Each row has a name. Each question is about the rows just above it.

j127: [-43   3  -9  20]
j937: [  5 -29 -49 -10]
j641: [ -9 -29 -10  -9]
j94: [-43   3  -9   6]
j366: [ 20  -4  -4 -49]
j216: [ 24 -87   3  21]
The one value in j94 and j641: -> [-9]
Right after [-87] comes -> [3]
The value that j366 holds more than once: -> [-4]
Whose row is [-43   3  -9   6]? -> j94

j728: [ 36 -39  58 -70]
j197: [ 63 -32  37  34]
j313: [-51  31 -31  46]
j346: [24 34 65 34]
j482: [ 36 -39 -48 -70]
j701: [ 24 -32  43  34]
The value that j346 holds more than once: -> [34]
Whose row is [24 34 65 34]? -> j346

j354: [-45 -45 -45 -45]
j984: [-19 -69   4  -5]
j493: [-53   6 -44  -1]
Repeated in j354: -> [-45]
Which row holds [-53   6 -44  -1]? -> j493
Which row holds [-19 -69   4  -5]? -> j984
Times [-46] occurs in j354: -> 0

j609: [  6  22  -1 -16  10 -31   0   0  29   2  17  18   5  36 -11  -5 -12   5
  -7  -8  -2  -2 -31  -8   1 -18 -13  -1  10  -5   4   3  15]
j242: [  7  14   1 -12   8 -18  -1   6  20  -3   9  16   0  29   1  -9 -11   4
  -4  -6  -2   0 -16  -7   2 -12 -10 -10   2  -6  -3   2   7]
j778: [-7 -4 -2  0  2 -1  1 10 -8  2 -1  1  2  1 17  6  8  5  4 -1 -1  0  3  1
  1  0  0  6 -6 -2  2  3 -2]
j361: [  8  21  -1 -16  10 -28   0 -14  27   0  15 -24   3  36 -16 -11  -9   7
  -7  -7  -3 -24 -24  -8   1 -15 -12  -7  10  -3  37   5   8]
j365: [  6  22  -1 -16  10 -31   0   0  29   2  17  18   5  36 -11  -5 -12   5
  -7  -8  -2  -2 -31  -8   2 -18 -13  -1  10  -5   4   3  15]
j50: [  6  22  -1 -16  10 -31   0   0  29   2  17  18  -2  36 -11  -5 -10   5
  -7  -8  -2  -2 -31   7  -2 -18 -13  -1  10  -2   4   3  15]
Count of [-24] in j361: -> 3
Whose row is [  6  22  -1 -16  10 -31   0   0  29   2  17  18   5  36 -11  -5 -12   5
  -7  -8  -2  -2 -31  -8   2 -18 -13  -1  10  -5   4   3  15]? -> j365
Where do [  7  14   1 -12   8 -18  -1   6  20  -3   9  16   0  29   1  -9 -11   4
  -4  -6  -2   0 -16  -7   2 -12 -10 -10   2  -6  -3   2   7] appear? -> j242

j504: [ -2   3 -44  11  -3   8  -8  16   1   1  -1  13  50  10   4  -4 -46 -12
   5 -14  30  16 -52   2]
j303: [  9  -2  -6   4  -5  -2  23  11   1   0  -6  -2  45 -14  -8   0 -60  13
   3  31  41 -12  30   2]
j84: [ 10  -2  72  -2   0  -4   7 -31  -1  -1   1  15 -12   0  -3 -11 -14  -7
  -6  38  28  11  21   0]
j722: [ 10  -1  19  -6  -4  -9  15  21   0   1   3  16 -12 -14   1   2 -35  19
   5 -20 -15 -23  60   2]
The rest of the row after [ 15 -12]: -> [  0  -3 -11 -14  -7  -6  38  28  11  21   0]
Whose row is [ 10  -2  72  -2   0  -4   7 -31  -1  -1   1  15 -12   0  -3 -11 -14  -7
  -6  38  28  11  21   0]? -> j84

j376: [ 30 -37 -31  -2 -27  29  30 -18  -5 -20]
j164: [-57 -38 -28  48 -25 -57 -56  87 -23  80]
j324: [ -8 -13 -37 -52 -35 -10  -8  -7   2 -49]
j463: [ -9 -13 -31 -51 -48 -52 -48 -51 -48  20]
j165: [-51 -12   9 -34  13 -30 -33 -25 -19 -27]
Count of [-48] in j463: -> 3
Which value is in both j376 and j463? -> [-31]
The rest of the row after [ -8 -13]: -> [-37 -52 -35 -10  -8  -7   2 -49]
The one value in j463 and j165: -> [-51]

j522: [-31  21  74  43 -21  61  77  29   4  70 -71 -22 -42 -76 -52  26  35  -6
   1   1   3  33 -59  80  35  79 -21 -48  32  13 -18  52  57  10]
j805: [-43  42  29  42  72 -25  57  46  25  81 -32  47 -67  23   2 -85 -88  23
 -88  27 -66 -75  18  27   7  70  57  -1 -83  23 -26  66  66 -21]
j867: [ 71  54 -25 -73  14  50  18  53 -81 -41  12  15  29 -61   6  -5 -28  65
 -21  -4  25  73 -52   3  11  52 -31  49  78  25 -35  44  28  -2]
j536: [ 16 -18  49 -14 -73  88  61 -34  63 -73 -25 -74 -20 -34  46   4  18  53
  41  51 -19 -31 -10  40  14  40 -87 -28 -38 -19  66 -46  26 -76]
j990: [ 53  85  41  25 -30  83 -72  75  55 -41   6 -33 -46  22 -82 -10 -48 -27
 -66 -69  19  73 -72  65 -84 -26 -14 -17  72 -69  42 -48  45  55]
Whose row is [ 16 -18  49 -14 -73  88  61 -34  63 -73 -25 -74 -20 -34  46   4  18  53
  41  51 -19 -31 -10  40  14  40 -87 -28 -38 -19  66 -46  26 -76]? -> j536
The entry that follows [-33]: -> [-46]
The one value in j990 and j522: -> [-48]
Whose row is [-31  21  74  43 -21  61  77  29   4  70 -71 -22 -42 -76 -52  26  35  -6
   1   1   3  33 -59  80  35  79 -21 -48  32  13 -18  52  57  10]? -> j522

j882: [-15  -5  -1  19  -8  -6  22  21  11   0   0  -7 -17   3  -1  -7   4 -39
  -1   2  -1   6   4  -3 -12   0 -22   2   0 -62   7   5  28  22   3  27
   5 -14 -15 -16  17   2  -7]
j352: [ 48  -4  -3  15   0  29  22   7   7   4   2  15   9  -7   2  -8 -27   5
   7  20   8  -9  -2 -15   0 -12   5  -6  -3 -24  11 -10   6  28 -10 -33
   4  -2  19  -6  -5 -19  -2]
j568: [ 24   2  -3  -4 -12 -36   9  25 -21  11  -6 -33 -38   1 -10  -3 -12 -21
  -5  -9  -3  -1 -12  26  -9   4 -15  14   7  21   3 -10   4 -23  18 -47
   0  16   4   4 -14 -75  -6]
j893: [ 17  -2  25  23  -2  -3 -11  16  10  -8   7  -6  14   5   0  -4  -1  11
  39   8  16   4  -8 -13  -7   3 -13   0  -3 -61   7 -11  -2   1 -15  58
   9 -14   5  -5 -15  11 -10]
j254: [-13  -9   7  -4 -20  -7   9 -14 -21   5  -8  -9   8  -2  -2  -3   1 -27
  24 -14  18   1   1 -16 -13  -2  19   6  -2  -4  10   8   8  18  -1  53
  13 -16   7  14   6  -1  20]
j948: [ -6  -1   7  12 -23 -21 -24  17 -17   3  -7   9  -7  -8   9   6   3  -1
  39  -8   7  -6  -1  -1   9  12  -4  15   2  15 -29  -6   4 -30  -7   3
   0   6   6  14   3  -4  -8]
j26: [-11   2  -5  -5  -1  11   3 -19   1  -1  18  -4  21  14   3  -8 -11  13
 -27 -35  -1   7   0  13  19   2 -24   9  -5   7   8  -3 -18  -5   8  29
 -14   5  -8   3 -12   9  -3]
j806: [ 15   2  -2  37   0  62  19 -21   3  -2 -10 -19  -7  -6   2  -5 -14 -14
  -1  -9   1   2  -4  23   8   7   0  46  12 -42  -2   2 -17 -15  12 -23
  10 -12   9  22  -3  -5   0]
j599: [ 61  -5  -1 -36  11 -28  24  15  -9   3   4  -4  -3   0  10  -5  -1 -16
 -28  -1 -11  -2   0  -7  -2 -11 -19  11  -8  -9  16 -14   4   1  12 -24
   9 -12  15  -1 -12  39 -13]
j834: [-30   2  -4  45  38  27 -13  32   0   1  -8   0 -30  18  -7  -2 -15  15
 -12  -3  14  -5 -13  -6  18  -6  -2  11   2  17 -17  20  -7 -13   7 -43
   6  -9  -5  -3  -8  11   6]
j771: [-56  -2 -14  -9  10   8  -5  -8  -3  -9  10  -7   2   4  -1   4 -17 -24
  49 -18 -30  -4  -3   0  -5  12  22 -43  -1  42 -15  -4  13  35   8 -32
  14 -11  20 -20   4 -11 -17]
j585: [ 55  -5   0  11  12  -6   2 -15  -2  -5  13  18  16   6   0   5   1  -6
  -5  29 -31   6  -1 -22   1   9  10 -14  10 -18   2  -6  -3  51  -2  58
   8 -14 -24  -6  12  24   1]
What comes right after [26] in the named rows? -> [-9]
The row with [ 24   2  -3  -4 -12 -36   9  25 -21  11  -6 -33 -38   1 -10  -3 -12 -21
  -5  -9  -3  -1 -12  26  -9   4 -15  14   7  21   3 -10   4 -23  18 -47
   0  16   4   4 -14 -75  -6] is -> j568
Whose row is [ 61  -5  -1 -36  11 -28  24  15  -9   3   4  -4  -3   0  10  -5  -1 -16
 -28  -1 -11  -2   0  -7  -2 -11 -19  11  -8  -9  16 -14   4   1  12 -24
   9 -12  15  -1 -12  39 -13]? -> j599
Go on from [-29  -6] to the end of its row. -> [  4 -30  -7   3   0   6   6  14   3  -4  -8]
The row with [-56  -2 -14  -9  10   8  -5  -8  -3  -9  10  -7   2   4  -1   4 -17 -24
  49 -18 -30  -4  -3   0  -5  12  22 -43  -1  42 -15  -4  13  35   8 -32
  14 -11  20 -20   4 -11 -17] is -> j771

j461: [ -3  38  -4  -6  -6  -7 -18  -9   3 -26 -13 -36 -38   5  -5  26 -22  48
 -32   2   4 -27  13 -51  11  19  24   4  -1  14  22   2 -11  24]
j333: [ 32  40  -8  -7 -21   7 -17 -11   5 -42 -48 -47 -11 -26  12   8  -5  37
 -11  -2 -11  11 -13 -22  18  17 -33  -4  19  16   6 -19  22  17]
j322: [  1  25 -22  17  -5  16  38   2  12 -21 -41 -29  19   4 -10   3  20 -12
   3   9 -23  32   9  -7  25  -4 -14   9  33 -14 -14 -22  -9 -17]
j850: [ 18  29   1 -10 -14  -7 -31  -6   4 -26 -21 -35 -35 -14   9  14 -22  44
 -23  -4  -2 -13 -10   2  22  -8  -1   9  27 -13 -25 -15 -13 -23]
j80: [ 38  15 -16   7 -20  19  19   3  17 -26 -60 -29  26 -27  12 -15  21 -18
  20  -1 -32  57 -27  27  25  25 -57  -3  40   1 -35 -30 -29 -17]
j167: [ 34  -3  -6   5 -15   9   9  10  19 -10 -39 -13   8 -22  13 -15   9 -22
  16  -6 -29  45 -35  34  18  -1 -39  -6  27   9 -17  -7 -10 -15]
j248: [  1  25 -22  17  -5  16  38   2  12 -21 -41 -29  19   4 -10   3  20  56
   3   9 -23  32   9 -69  25  -4 -14   9  33 -14 -14 -22  -9 -17]
j416: [ 30 -14  -3   5 -12   4   7  14  21   9 -29  -4   1 -17  12 -15   5 -27
  15  -5 -28  39 -37  38  13  -2 -28  -6  22  11 -50 -10  26 -19]
j863: [ -4  10 -12  10   0   3  21   7  14  -7 -17 -14  -3   7  -9   8   3  -9
  -6   4 -17  13   3  -7  18  -1   9   6  19  -2 -17  -7  -9 -11]
j384: [ 18  29   1 -10 -14  -7 -31  -6   4 -26 -21 -35 -35 -14   9  14 -22  44
 -23  -4  -2 -30 -10 -29   9  21  -1  -4   1  23   8  -2  12  24]
What comes right after [-69] in the named rows? -> [25]
Go on from [-17  -7  -9] to the end of its row. -> [-11]
How many times does j80 hold [-29]? -> 2

j379: [-16  -4   8 -16  84]
j7: [26 26 26 26 26]
j412: [-16 -16   8 -16   1]
Times [26] occurs in j7: -> 5
The value that j7 holds more than once: -> [26]
Whose row is [-16  -4   8 -16  84]? -> j379
After [-16 -16], its row goes on with -> [  8 -16   1]
Repeated in j412: -> [-16]
Repeated in j379: -> [-16]
[26 26 26 26 26] is in which row? -> j7

j480: [ 13  -9  14 -22  33  51  28  50  37  23 -40 -14   8   3 -35 -11 -27 -37
 -41 -23 -23 -43  -1 -54   0 -11   1  14 -15 -15  -8   3  -8 -13  -5  25]
j656: [-52  50  23  15 -13  17   2 -19   4 -13  48  33  25   6 -16  27   3  29
 -28  -3  62  17  -7 -27  16  58  14  -7 -38  -7 -15 -38 -54  26 -13 -69]
j182: [ 30 -29 -14  18 -11  -1  45 -37 -14 -12  32  11  59  16  -6  49 -29  55
   7   0   6  -3 -16  -9  52  12   7  36   3 -12  17 -15 -15   5  -3  -2]
j428: [  5  19   8  18   0  16   8  -8 -21  14   5 -23 -11  -3   5  -6  38 -44
 -35 -30  20  40  23 -28 -14  -5 -23  38   4   6 -16  31   5   7 -22  11]
j733: [ 27 -15 -28  -7 -19  26  26 -24 -18  23 -18   9 -21  11  -5 -24 -14  -6
   1  28 -20  18 -28 -34 -19  42  14  -7 -37  18  14  15   8 -21  20  -4]
j439: [  4   1 -31  12  86 -17  23 -17 -22   5   5  50  43 -16  12   4 -31 -36
  30  26 -19  10   1 -11  -1  31   1   0  35 -29 -34   3  21   6  11 -20]
j908: [  0 -58  -7 -21  -3 -31  22   8  22   7  22 -17   9 -40  22  28  41  30
  30 -25  -1 -72 -22  10  15 -21  10  25  -7  -7  22 -58 -12 -15  -8  -7]
How many times does j908 hold [22]? -> 5
Which row holds [ 27 -15 -28  -7 -19  26  26 -24 -18  23 -18   9 -21  11  -5 -24 -14  -6
   1  28 -20  18 -28 -34 -19  42  14  -7 -37  18  14  15   8 -21  20  -4]? -> j733
After [ 14  -7 -37], its row goes on with -> [ 18  14  15   8 -21  20  -4]
After [ 7  0  6 -3], its row goes on with -> [-16  -9  52  12   7  36   3 -12  17 -15 -15   5  -3  -2]
The row with [  5  19   8  18   0  16   8  -8 -21  14   5 -23 -11  -3   5  -6  38 -44
 -35 -30  20  40  23 -28 -14  -5 -23  38   4   6 -16  31   5   7 -22  11] is -> j428

j311: [29 43  6 13]
j666: [-31  14  88  23]
j343: [ 16  -3   0 -33]
j647: [-21 -18 -32 -28]
j152: [-3 13 17 67]
j558: [ 23   9 -35  11]
j847: [-9 -5 10 -1]
Shared by j666 and j558: -> [23]
The entry that follows [10]: -> [-1]

j4: [58 48 40 31 24 18 14 10  6  3  0  1  2  1 -3 -1 -1 -2 -1  0  0  0  1  0
 -1  0  1  3  3  6  9 12 16 23 30 41 50 57 70 78 84 91 94 94 92 85 77 68]
j147: [13  9  6  3  1  2 -1  2 -1  1  2 -1  1  0 -1 -1  3  2  1  0  0  1  4  6
  7 11 16 21 33 36 45 56 67 77 82 89 95 93 91 86 79 71 59 51 42 31 23 20]
j943: [ 1  0  1  3  0  0  0  1  1  0  2  1  0  0  1  3  3  7  9 14 19 28 38 45
 54 68 76 82 89 92 95 93 87 83 72 62 52 44 34 25 19 16 89  6  3  3  2  3]
j586: [14 10  6  5  3  3  2  1  0  0 -1  0 -1  1  0 -1  1  2  1  1  1  2  2  5
  8 10 15 19 27 35 44 54 64 74 82 87 93 93 92 88 80 73 65 53 43 34 28 20]
j452: [13  9  6  3  1  2  0  1  1  1  2 -1  1  0 -1 -1 -1  2  1  0  0  1  4  6
  7 11 16  1 -2  2  0  0  0  1 -3 -1 -1  0 -1  2  1  1  1  6  5  8 13 20]
j602: [ 1  0  0  1 -1  0 -1  1  4  1  2  0  1 18 25 32 42 51 61 69 81 87 91 93
 93 91 83 75 67 58 45 37 30 23 14 12  8  4  3  1  3  1  0  0  1 -1  1  1]
j832: [ 0  9  6  3  1  2 10  2 15  1  2 -1  1  0 -1 -1 -1  2  0  0  0  1  4  6
  7 11 16  1 -2  2  0  0  0  1 -3 -1 -1  0 -1  2  1 16 10  7  5  8 13 20]
Whose row is [13  9  6  3  1  2 -1  2 -1  1  2 -1  1  0 -1 -1  3  2  1  0  0  1  4  6
  7 11 16 21 33 36 45 56 67 77 82 89 95 93 91 86 79 71 59 51 42 31 23 20]? -> j147
The rest of the row after [16 89  6]: -> [3 3 2 3]
How many times does j832 hold [9]? -> 1
Whose row is [14 10  6  5  3  3  2  1  0  0 -1  0 -1  1  0 -1  1  2  1  1  1  2  2  5
  8 10 15 19 27 35 44 54 64 74 82 87 93 93 92 88 80 73 65 53 43 34 28 20]? -> j586
The rest of the row after [19 16 89  6  3]: -> [3 2 3]
After [40 31 24 18 14], its row goes on with -> [10  6  3  0  1  2  1 -3 -1 -1 -2 -1  0  0  0  1  0 -1  0  1  3  3  6  9
 12 16 23 30 41 50 57 70 78 84 91 94 94 92 85 77 68]
Times [1] occurs in j943: -> 6

j151: [-22  -6 -31  48  23  -7  69]
j546: [ 40  19  75 -79  -2 -17 -34]
j752: [-28  -5 -22  46  24 -23  77]
j807: [ -7  13 -10  -2  34 -61  38]
j3: [-19  39 -51  21  39 -81  34]
j931: [-19  11 -51  33  40 -64  59]
Which value is in both j752 and j151? -> [-22]
Right after [46] comes -> [24]

j971: [ 2  0  1  0  0  1  4 43 73 77 76]
j936: [-2  0 80 20 76 78 74 80 79 78 76]
j408: [ 2  0  1  0  3  2 49 75 74 79 79]
j27: [ 2  0  1  0  3  1  1 -2  3  3 54]
j436: [ 0 -2  7 61 80 75 80 79 78 79 78]
How many times does j936 hold [80]? -> 2
Shared by j971 and j436: -> [0]
The rest of the row after [43 73 77]: -> [76]
The entry that follows [49]: -> [75]

j305: [-17 -21 -11  11 -20  -8 -30   6  -5]
j903: [ -3  10 -26  24 -33   6 -37 -29   8]
j939: [ 32  33  -1 -35  -7  21  38  -2  12]
j446: [ -7  82 -30   4 -42  45 -25 -48   2]
The entry that follows [-2]: -> [12]
Times [-48] occurs in j446: -> 1

j505: [-77 -76  40  33  51  27   3  52 -71  55 -63  -2   5  44 -12]
j759: [  7  17  33  24   4  21 -31  24   8   5  22  46  18  -5  31]
j763: [-40 -15  16  -8 -22  30 -62  48 -24  -2  28   6 -40 -21  -5]
j415: [-22   3  13 -45   0 -16 -12 -23  -2  50  11 -52  -7   0 -58]
j549: [-27  -8  23   3 -19  31   0  45 -20  -5  27  18 -33 -20   5]
j512: [ 14  28  35  22  10  13 -16   5  13  15  18  39  30   1  24]
j501: [ 19 -22  35  10  10   0  -2 -18  21  30  39  22  44   7   8]
j188: [-56 -76  55  29  46  17 -13  29 -69  17  15  17  25  22 -23]
j173: [-72 -76  54  33  51  21  -1  45 -71  56  12   6  13  32 -13]
j506: [-49 -72  56  29  48  20 -21  20 -67  76  21  22  29  19 -29]
After [-1 45], its row goes on with -> [-71  56  12   6  13  32 -13]
The one value in j188 and j501: -> [22]
Count of [-62] in j763: -> 1
Which value appears more than once in j501? -> [10]
Times [-23] occurs in j415: -> 1
Right after [40] comes -> [33]

j702: [ 94  22 -39 -34  -2 -73 -22 -43]
j660: [ 94  22 -38 -34  -2  21 -22 -43]
j251: [-15  75  50  45  72  63   6 -24]
The entry that follows [-38]: -> [-34]
The rest of the row after [ 94  22 -39 -34]: -> [ -2 -73 -22 -43]

j570: [ 35  -3  17   7  -8 -23  44  33  28  59]
j285: [ 19  -8 -18  17  -8  26  31   6  22  62]
j790: [ 16 -10 -31 -32  10  44  30  -2  22  68]
j177: [ 23 -10 -25  22   8  35  38   6  27  76]
j685: [  5 -10 -43  23  13   6  18 -16  16  57]
j542: [-24  -6 -47  12   7  66 -22 -40 -11  -4]
j770: [ 35  -3  17   7  -4 -23  44  33  28  59]
The value that j285 holds more than once: -> [-8]
The one value in j285 and j685: -> [6]
Right after [-31] comes -> [-32]

j869: [48 75 79  3]
j310: [48 75 79 -8]
j263: [-18   2  17  42]
j16: [-19   2   1 -20]
j740: [ 49 -13  30 -49]
j677: [11 23  1 66]
j192: [ 31 -67  -9  45]
j619: [ 49 -13  27  -5]
The entry that follows [31]: -> [-67]
After [-18   2], its row goes on with -> [17 42]

j944: [ 13 -33  13  54  54   4]
j112: [ 14 -33  13 -20  54  -1]
j330: [  2  -8 -34 -68   0 -25]
The entry that follows [14]: -> [-33]
Count of [13] in j944: -> 2

